Below are the code and all the weights of a small trained network. Each question names an input and a class and asks about switching units off, where a switched-off unit gives its printed mean instead of its output.

import numpy as np


def w(rows, s, z=0):
    codes = np.array(rows[::2]) - 128.0
    scale = np.full(codes.shape[1], s)
    scale[-1] = z or s
    return codes * scale


def f(y):
    return y / 2 * (1 + np.tanh(0.7978845608 * (y + 0.044715 * y**3)))


def log_softmax(a):
    a = a - a.max(-1, keepdims=True)
    return a - np.log(np.exp(a).sum(-1, keepdims=True))


def net(x, mask):
    res = np.array(x, float).reshape(1, 7) / 4 @ E
    y = f(res @ A[0][:, :-1].T + A[0][:, -1])
    res = res + np.where(mask, y, B[0][:, -1]) @ B[0][:, :-1]
    return log_softmax(res[-1] @ U[:, :-1].T + U[:, -1])


A, B = {}, {}
E = w([
[8,128,241,211,56,160,146,113,227],'x0',
[121,124,126,128,135,131,122,132,129],'x1',
[157,133,99,143,94,127,154,125,138],'x2',
[138,105,129,130,132,177,127,165,135],'x3',
[64,2,123,34,68,68,195,176,85],'x4',
[132,113,141,128,133,116,105,138,134],'x5',
[111,150,130,110,135,114,129,114,130],'x6',
],0.0065)
A[0] = w([
[80,28,132,57,87,83,212,155,104,97],'n1',
[62,2,121,45,53,81,185,151,70,114],'n2',
[136,217,144,136,138,166,56,92,121,11],'n3',
[53,136,197,175,80,144,169,129,219,169],'n4',
[113,18,138,70,90,115,174,111,111,93],'n5',
[200,162,85,62,183,106,135,165,45,165],'n6',
[82,150,145,135,111,96,111,128,145,110],'n7',
[42,121,237,209,35,146,163,105,230,139],'n8',
[70,124,184,163,65,147,117,108,184,112],'n9',
[185,206,127,223,191,171,62,83,170,75],'n10',
[110,136,181,125,96,160,148,128,164,83],'n11',
[200,98,53,105,180,112,97,141,81,128],'n12',
[205,190,150,190,190,196,69,60,183,69],'n13',
[231,109,43,42,230,116,102,111,58,149],'n14',
],0.0048,0.0011)
B[0] = w([
[205,195,201,175,225,14,207,204,171,206],'n1',
[195,251,207,211,221,49,197,228,218,231],'n2',
[174,158,140,155,159,86,134,190,144,157],'n3',
[109,67,59,61,75,215,59,33,46,213],'n4',
[166,206,191,175,199,78,190,212,186,176],'n5',
[84,49,71,70,72,198,75,61,87,214],'n6',
[138,126,128,121,98,150,102,136,137,134],'n7',
[34,21,41,55,48,217,12,44,41,255],'n8',
[72,105,67,106,107,192,94,62,83,183],'n9',
[205,233,187,202,206,69,252,191,229,215],'n10',
[141,120,100,118,98,165,112,141,111,145],'n11',
[73,82,99,80,88,181,77,79,81,198],'n12',
[192,189,208,198,195,74,191,206,179,210],'n13',
[37,45,43,59,60,237,69,45,24,255],'n14',
],0.0045,0.0054)
U = w([
[75,2,52,57,27,202,39,47,35,254],'0',
[189,225,234,180,224,63,244,237,228,2],'1',
],0.0091,0.00055)

Each question gives the input, the list of numbers given to net, and the class t.
The units are the neurons (one row each of A and B). Each row of codes is followed by its name. A weight is (code - 128) times the scale printed after its matrix; where a second scale follows, it is the last column's (A, B and U).
mask holds one flag per neuron, in row order. A switched-off neuron (its flag False) gives its mean, the last column of its row in B, instead of its output. The means were averaged over made-up inputs and are rounded, as every weight is.
A unit's drop is (log p(t) with every unit on - log p(t) with that unit switched off) / (log p(t) with every unit on - log p(t) with every unit switched off).
top k neurons: the k neurons with the biggest drops, biggest first
drop when u is switched off: that unit's drop, to one decimal
input [8,-7,-2,-4,-8,1,3], class 0: top neuron	n8
input [6,7,-5,7,-6,6,3], class 0: top 2 neurons	n8, n4
input [6,3,1,-8,-5,0,5], class 0: top 2 neurons	n8, n4
input [-7,-4,-5,8,8,-4,-1], class 1: top 4 neurons	n2, n1, n5, n8
input [-2,-3,3,6,3,1,-5], class 1: top 2 neurons	n8, n4
input [-3,0,-1,-6,-5,8,-1], class 1: top 2 neurons	n8, n10
input [7,5,7,3,-7,-8,3], class 0: top 3 neurons	n8, n4, n2
input [-6,8,1,-6,8,-2,2], class 1: top 2 neurons	n2, n1
input [6,6,5,7,-6,-1,-2], class 0: drop when n2 is switched off	0.6
input [5,-6,3,-1,-5,4,2], class 0: drop when n13 is switched off	-0.1
input [8,-7,8,-6,-7,-7,7], class 0: drop when n4 is switched off	0.4
